Below are the code and all the weights of a small trained network. Each question names an input and a target symbol and asks about switching units off, where a switched-off unit gives its printed mean instead of its output.

import numpy as np


def w(rows, s, z=0):
    codes = np.array(rows[::2]) - 128.0
    scale = np.full(codes.shape[1], s)
    scale[-1] = z or s
    return codes * scale


def f(y):
    return y / 2 * (1 + np.tanh(0.7978845608 * (y + 0.044715 * y**3)))


def softmax(a):
    e = np.exp(a - a.max(-1, keepdims=True))
    return e / e.sum(-1, keepdims=True)


def log_softmax(a):
    a = a - a.max(-1, keepdims=True)
    return a - np.log(np.exp(a).sum(-1, keepdims=True))


def net(x, mask):
    ids = ['ΓΔΨβηθλμξ'.index(c) for c in x.split()]
    T = len(ids)
    res = E[ids] + P[:T]
    u = 0
    for l in range(3):
        q, k, v = (res @ M[l].T for M in (Q, K, V))
        z = softmax(np.where(np.tri(T) > 0, q @ k.T / 2**0.5, -1e9)) @ v
        res = res + np.where(mask[u], z, O[l][:, -1]) @ O[l][:, :-1]
        u += 1
        y = f(res @ A[l][:, :-1].T + A[l][:, -1])
        res = res + np.where(mask[u : u + 4], y, B[l][:, -1]) @ B[l][:, :-1]
        u += 4
    return log_softmax(res[-1] @ U[:, :-1].T + U[:, -1])


Q, K, V, O, A, B = {}, {}, {}, {}, {}, {}
E = w([
[184,119,86,210,60,171,117],'Γ',
[183,142,121,174,93,147,134],'Δ',
[217,159,163,136,125,128,112],'Ψ',
[217,153,178,122,162,117,128],'β',
[79,136,66,248,11,168,190],'η',
[50,68,161,109,187,243,156],'θ',
[127,221,206,120,178,70,192],'λ',
[167,41,204,107,20,83,183],'μ',
[60,254,53,114,37,116,135],'ξ',
],0.0083)
P = w([
[117,64,81,74,164,188,129],'0',
[146,174,168,255,89,149,138],'1',
[133,171,163,240,93,146,166],'2',
[145,165,178,214,103,133,136],'3',
[139,170,180,192,71,136,145],'4',
[133,177,186,159,76,126,170],'5',
[126,180,200,141,60,119,186],'6',
[107,191,203,122,49,116,195],'7',
[103,191,207,77,38,114,199],'8',
[98,188,218,63,31,113,220],'9',
[70,187,219,50,18,121,227],'10',
],0.0055)
Q[0] = w([
[210,179,228,206,2,216,192],'0.h1',
[133,219,248,98,31,166,217],'0.h1',
],0.0056)
K[0] = w([
[19,73,161,50,101,176,144],'0.h1',
[3,75,157,80,173,211,118],'0.h1',
],0.0062)
V[0] = w([
[203,110,63,104,212,178,5],'0.h1',
[235,218,130,144,13,2,118],'0.h1',
],0.0061)
O[0] = w([
[192,132,83,76,149,158,59,2],'0.h1',
[104,97,157,166,110,2,32,45],'0.h1',
],0.0086,0.0031)
A[0] = w([
[81,189,171,207,31,16,124,246],'0.n1',
[9,75,186,58,240,247,142,223],'0.n2',
[236,72,87,89,201,198,40,250],'0.n3',
[122,168,202,214,91,3,111,230],'0.n4',
],0.0044,0.0018)
B[0] = w([
[66,149,184,242,118,67,108,253],'0.n1',
[223,253,129,194,72,80,175,177],'0.n2',
[249,88,118,180,121,127,32,121],'0.n3',
[121,124,179,240,168,49,99,236],'0.n4',
],0.0039,0.0051)
Q[1] = w([
[88,53,55,75,187,84,4],'1.h1',
[117,116,55,2,79,181,139],'1.h1',
],0.0087)
K[1] = w([
[164,137,147,255,142,160,108],'1.h1',
[180,124,100,140,176,211,178],'1.h1',
],0.011)
V[1] = w([
[192,83,204,104,196,87,149],'1.h1',
[96,222,139,79,254,93,118],'1.h1',
],0.0077)
O[1] = w([
[254,95,189,227,104,96,245,196],'1.h1',
[141,177,243,155,67,202,64,252],'1.h1',
],0.0077,0.0031)
A[1] = w([
[181,174,120,194,176,240,103,254],'1.n1',
[56,72,142,144,53,31,175,105],'1.n2',
[216,2,13,125,224,117,40,200],'1.n3',
[63,143,142,126,131,109,64,141],'1.n4',
],0.0035,0.004)
B[1] = w([
[132,143,139,3,73,141,148,255],'1.n1',
[132,162,133,182,206,132,126,172],'1.n2',
[184,44,71,99,103,181,71,125],'1.n3',
[116,147,150,142,131,96,91,129],'1.n4',
],0.007,0.0046)
Q[2] = w([
[171,104,132,247,218,75,3],'2.h1',
[92,138,121,41,67,169,224],'2.h1',
],0.0048)
K[2] = w([
[30,246,253,227,75,47,165],'2.h1',
[195,29,6,47,172,225,96],'2.h1',
],0.0048)
V[2] = w([
[39,76,24,108,127,195,144],'2.h1',
[2,221,160,167,151,90,207],'2.h1',
],0.0052)
O[2] = w([
[94,148,92,241,254,168,80,1],'2.h1',
[28,66,153,64,145,218,202,174],'2.h1',
],0.0055)
A[2] = w([
[136,156,84,216,241,115,81,7],'2.n1',
[78,125,137,62,115,175,138,84],'2.n2',
[77,50,172,106,136,88,87,215],'2.n3',
[114,107,118,158,130,2,114,233],'2.n4',
],0.0074,0.0013)
B[2] = w([
[141,71,254,178,165,232,126,254],'2.n1',
[142,152,134,138,139,94,60,239],'2.n2',
[130,203,83,71,168,153,102,208],'2.n3',
[170,149,55,172,228,92,102,203],'2.n4',
],0.0073,0.0034)
U = w([
[148,97,175,193,175,146,58,59],'Γ',
[143,120,101,147,137,112,102,105],'Δ',
[177,147,70,136,91,39,76,131],'Ψ',
[189,139,78,110,84,46,99,98],'β',
[56,65,131,155,178,180,151,54],'η',
[167,189,61,64,158,201,167,94],'θ',
[123,129,227,112,46,170,150,176],'λ',
[133,61,67,126,219,73,253,142],'μ',
[38,153,110,66,174,107,12,253],'ξ',
],0.0049,0.0034)

Each question gives the input, a string of symbols that net reads in full, and the target symbol t.
The units are the heads (2 rows each of Q, K, V and O) and the neurons (one row each of A and B). Each row of codes is followed by its name. A weight is (code - 128) times the scale printed after its matrix; where a second scale follows, it is the last column's (O, A, B and U).
mask holds one flag per unit, layer by layer, with each layer's heads first. A switched-off unit (its flag False) gives its mean, the last column of its rows in O or B, instead of its output. The means were averaged over made-up inputs and are rounded, as every weight is.
A unit's drop is (log p(t) with every unit on - log p(t) with that unit switched off) / (log p(t) with every unit on - log p(t) with every unit switched off).
The circuit of an input: a set's keep is (log p(t) with only the set's units on - log p(t) with every unit switched off) / (log p(t) with every unit on - log p(t) with every unit switched off). Starting from the 12 units with the biggest drops (on a tie, the unit counted first), units are removed one at a time, each time the one whose removal leaves the highest keep (on an exact tie, the one counted first), for as long as the keep stays at least 0.8.
circuit, biggest first: the units of the circuit, biggest drop first
unit that matters most: the unit with the biggest drop
k most important neurons of layer l: the k neurons of layer l with the biggest drops, biggest first
drop when u is switched off: that unit's drop, to one decimal
input λ λ λ λ η λ λ λ Γ ξ Ψ, target ξ: circuit, biggest first => 1.h1, 0.h1, 2.n3, 0.n1
input λ λ λ λ Γ λ ξ Γ β, target ξ: unit that matters most => 0.h1
input λ Γ θ θ Γ θ Δ θ μ λ, target μ: circuit, biggest first => 1.h1, 0.n2
input η λ λ η θ, target η: circuit, biggest first => 2.h1, 1.h1, 2.n1, 0.n4
input η θ λ, target η: circuit, biggest first => 2.h1, 1.h1, 2.n1, 0.h1
input ξ Γ λ λ ξ θ λ λ ξ, target ξ: circuit, biggest first => 1.h1, 2.h1
input Ψ η β Δ Ψ μ θ λ Γ λ Ψ, target Ψ: 2 most important neurons of layer 2 => 2.n1, 2.n4
input Ψ Γ λ θ λ λ ξ λ λ λ λ, target Ψ: 2 most important neurons of layer 0 => 0.n3, 0.n1
input Ψ Γ Γ λ λ λ Γ λ λ θ Γ, target Ψ: 3 most important neurons of layer 0 => 0.n3, 0.n1, 0.n4
input Ψ λ Ψ β θ λ λ Γ λ η ξ, target Ψ: 2 most important neurons of layer 0 => 0.n3, 0.n1
input μ λ λ Ψ Ψ λ λ Γ λ λ θ, target μ: 3 most important neurons of layer 0 => 0.n2, 0.n4, 0.n1
input Γ λ λ Γ β θ Γ Δ λ η ξ, target Γ: 2 most important neurons of layer 1 => 1.n3, 1.n1
input η Ψ Γ Γ Δ μ Δ θ, target η: 2 most important neurons of layer 0 => 0.n4, 0.n1
input μ λ Γ, target μ: circuit, biggest first => 1.h1
input ξ η λ λ θ, target ξ: 2 most important neurons of layer 2 => 2.n2, 2.n1
input θ λ Γ θ Γ Γ θ ξ, target θ: 2 most important neurons of layer 0 => 0.n1, 0.n4
input Ψ θ β μ λ β λ μ β Δ, target Ψ: drop when 2.h1 is switched off => 0.8
input λ Γ η μ Ψ Δ, target μ: drop when 2.n3 is switched off => 0.0
input Γ θ η, target Γ: drop when 1.h1 is switched off => 1.1
input Ψ λ θ Γ, target Ψ: most important neuron of layer 0 => 0.n3
input η λ β β θ λ Ψ λ Γ η, target η: 2 most important neurons of layer 0 => 0.n4, 0.n2
